X =
array([[ 19,   1, -14,   1,   6,  -2, -17,   3, -26],
       [ 15,  -2,  -7,   7,   3,   3, -15,  -1, -21],
       [ -2,  -6,  10,  13,  -5,  10,  -3,  -7,   0],
       [ 12,   7, -16,  -5,   8,  -5,  -9,   7, -15],
       [ 17,  -9,   0,  11,  -1,   4, -16,  -5, -23],
       [-17,   2,  11,  -6,  -3,  -2,  19,   1,  27],
       [  1,  17, -22,  -8,  11,  -3,  -3,  12,  -4],
       [ 14,  -6,  -1,   9,   0,   4, -14,  -4, -20],
       [ 12, -16,  13,   2,  -6,  -3,  -1,  -7,  -9],
       [ -1,  19, -22, -10,  12,  -4,  -1,  13,  -1],
       [ 15, -12,   7,  -3,  -3,  -7,  -2,  -3, -12],
       [-18,   7,   6,  -7,  -1,  -2,  18,   4,  26],
       [  4,  13, -18,  -6,   9,  -2,  -5,   9,  -7]])
X[0][0] => 19
X[8][3] => 2
X[:, 8] => [-26, -21, 0, -15, -23, 27, -4, -20, -9, -1, -12, 26, -7]
X[:, 6] => [-17, -15, -3, -9, -16, 19, -3, -14, -1, -1, -2, 18, -5]
X[1][6] => -15
X[0][4] => 6
X[:, 1] => [1, -2, -6, 7, -9, 2, 17, -6, -16, 19, -12, 7, 13]
X[11] => [-18, 7, 6, -7, -1, -2, 18, 4, 26]
X[10][3] => -3
X[0][7] => 3
X[3][0] => 12
X[1][7] => -1
X[9][1] => 19
X[8][7] => -7
X[8] => [12, -16, 13, 2, -6, -3, -1, -7, -9]
X[9][7] => 13
X[2][0] => -2
X[8][6] => -1
X[1][5] => 3
X[10][6] => -2
X[12][0] => 4
X[6][1] => 17
X[5][6] => 19
X[12][6] => -5
X[7][7] => -4
X[10][5] => -7
X[1][2] => -7
X[3][5] => -5
X[12][5] => -2
X[4][8] => -23
X[12][1] => 13
X[11][6] => 18
X[8][5] => -3
X[2][5] => 10
X[10][8] => -12

a =
[[10, 14, 9, 8, -16, -26, -20, -28, 11, -1, 27, -11, 20, 45, -33, 8],
 [22, -13, 18, 45, 14, -29, -36, 8, 5, -12, 12, 11, -4, -2, 16, 42],
 [-10, 5, 44, -4, -32, 2, -1, -37, -16, 13, 5, 22, -7, 18, -48, -9],
 [6, -10, 16, 48, 3, -17, -28, 16, 8, 4, 6, 2, -7, -4, 27, 53],
 [29, 16, 30, 25, 18, -29, -12, -10, 24, 5, 18, -16, 33, 35, -36, 28],
 [14, -18, -36, -20, 2, 8, 28, 12, 10, -31, -36, 12, 19, -43, 11, -15],
 [26, -1, -29, -29, 16, 22, 11, -17, 19, -22, -43, -11, -5, -38, 28, -1]]
Rows and columns are counted from 0.
row 0 col 0	10
row 1 col 3	45
row 1 col 4	14
row 0 col 15	8
row 2 col 1	5
row 1 col 9	-12
row 4 col 3	25
row 5 col 11	12
row 6 col 11	-11
row 3 col 4	3
row 6 col 9	-22
row 6 col 1	-1
row 4 col 14	-36
row 1 col 5	-29
row 6 col 15	-1
row 4 col 7	-10
row 5 col 15	-15
row 0 col 12	20
row 0 col 1	14
row 6 col 8	19
row 1 col 8	5
row 3 col 1	-10
row 3 col 10	6
row 1 col 12	-4
row 3 col 14	27
row 1 col 7	8
row 6 col 5	22
row 4 col 15	28
row 4 col 4	18
row 6 col 6	11
row 1 col 6	-36
row 2 col 6	-1
row 4 col 12	33
